Below are the code and all the weights of a small trained network. Each question names an input and a class and asks about switching units off, where a switched-off unit gives its printed mean instead of its output.

import numpy as np


def w(rows, s, z=0):
    codes = np.array(rows[::2]) - 128.0
    scale = np.full(codes.shape[1], s)
    scale[-1] = z or s
    return codes * scale


def f(y):
    return np.maximum(y, 0)


def log_softmax(a):
    a = a - a.max(-1, keepdims=True)
    return a - np.log(np.exp(a).sum(-1, keepdims=True))


def net(x, mask):
    res = np.array(x, float).reshape(1, 2) / 4 @ E
    y = f(res @ A[0][:, :-1].T + A[0][:, -1])
    res = res + np.where(mask, y, B[0][:, -1]) @ B[0][:, :-1]
    return log_softmax(res[-1] @ U[:, :-1].T + U[:, -1])


A, B = {}, {}
E = w([
[119,235,130,195,158,30,192,246],'x0',
[231,112,2,159,224,178,186,126],'x1',
],0.0081)
A[0] = w([
[122,48,120,86,89,190,107,64,104],'N1',
[104,98,205,109,110,75,114,133,229],'N2',
[141,219,128,193,102,91,153,208,85],'N3',
[134,87,111,90,104,196,57,74,158],'N4',
[111,192,118,152,144,18,168,182,78],'N5',
[117,164,117,173,122,128,113,108,239],'N6',
[224,84,21,148,253,187,180,125,71],'N7',
[109,220,152,170,148,57,197,207,131],'N8',
[31,126,193,80,2,68,74,143,109],'N9',
[28,135,241,126,80,101,45,131,84],'N10',
[154,79,156,120,95,198,111,90,88],'N11',
[155,56,142,73,141,199,88,89,86],'N12',
[146,54,143,104,58,167,107,71,83],'N13',
[160,130,72,154,154,141,131,117,210],'N14',
[24,138,245,83,43,95,85,137,75],'N15',
[119,76,114,49,116,179,66,50,106],'N16',
[205,98,72,153,175,209,183,159,129],'N17',
[159,120,134,117,117,131,103,148,251],'N18',
],0.0076,0.011)
B[0] = w([
[162,96,157,202,184,82,86,168,199],'N1',
[78,138,108,60,43,161,65,139,236],'N2',
[159,98,157,194,167,93,136,148,191],'N3',
[137,85,132,165,124,92,75,185,221],'N4',
[196,63,167,205,254,54,114,150,191],'N5',
[97,104,113,86,82,126,61,163,239],'N6',
[180,211,51,73,155,107,198,39,246],'N7',
[181,75,167,188,141,74,57,188,231],'N8',
[164,173,83,104,125,104,172,62,226],'N9',
[182,174,75,111,149,103,197,60,208],'N10',
[182,86,163,164,194,65,142,146,167],'N11',
[195,91,157,177,186,72,121,152,185],'N12',
[165,96,135,199,186,105,136,147,177],'N13',
[95,131,100,70,61,143,90,116,230],'N14',
[195,189,64,96,195,88,212,57,215],'N15',
[164,90,142,175,172,105,85,152,205],'N16',
[132,187,65,91,101,110,134,79,224],'N17',
[97,83,120,80,60,147,52,156,251],'N18',
],0.0088,0.011)
U = w([
[179,63,150,224,174,78,101,198,116],'0',
[173,224,83,63,136,104,177,23,60],'1',
[58,90,126,47,7,159,62,196,255],'2',
[93,123,197,168,145,138,182,125,104],'3',
[85,121,154,144,153,159,159,156,100],'4',
[97,128,173,139,124,166,177,148,95],'5',
[88,140,159,147,140,165,159,137,95],'6',
[124,112,159,161,117,174,204,150,105],'7',
],0.011,0.0064)

Each question gives the input, the list of numbers given to net, and the class t.
The units are the neurons (one row each of A and B). Each row of codes is followed by its name. A weight is (code - 128) times the scale printed after its matrix; where a second scale follows, it is the last column's (A, B and U).
mask holds one flag per neuron, in row order. A switched-off neuron (its flag False) gives its mean, the last column of its row in B, instead of its output. The means were averaged over made-up inputs and are rounded, as every weight is.
A unit's drop is (log p(t) with every unit on - log p(t) with that unit switched off) / (log p(t) with every unit on - log p(t) with every unit switched off).
The circuit of an input: a set's keep is (log p(t) with only the set's units on - log p(t) with every unit switched off) / (log p(t) with every unit on - log p(t) with every unit switched off). Starting from the 12 units with the biggest drops (on a tie, the unit counted first), units are removed one at a time, each time the one whose removal leaves the highest keep (on an exact tie, the one counted first), for as long as the keep stays at least 0.8.
units of the circuit, in order: the units of the circuit, biggest drop first
unit that matters most: the unit with the biggest drop
k most important neurons: the k neurons with the biggest drops, biggest first
drop when u is switched off: that unit's drop, to one decimal
input [3,4], class 1: unit that matters most	N2
input [-7,7], class 0: 2 most important neurons	N1, N4
input [-3,3], class 2: units of the circuit, in order	N15, N5
input [4,-5], class 1: 2 most important neurons	N15, N9
input [-3,2], class 2: 2 most important neurons	N5, N8
input [-3,-2], class 2: 2 most important neurons	N5, N8
input [-5,-7], class 1: 3 most important neurons	N15, N9, N10
input [6,8], class 1: 2 most important neurons	N7, N17
input [-4,3], class 0: 3 most important neurons	N2, N12, N1
input [-1,-3], class 2: drop when N7 is switched off	1.3
input [-4,-6], class 1: drop when N15 is switched off	0.2
input [3,3], class 2: drop when N10 is switched off	0.1
input [-7,4], class 0: drop when N14 is switched off	0.0
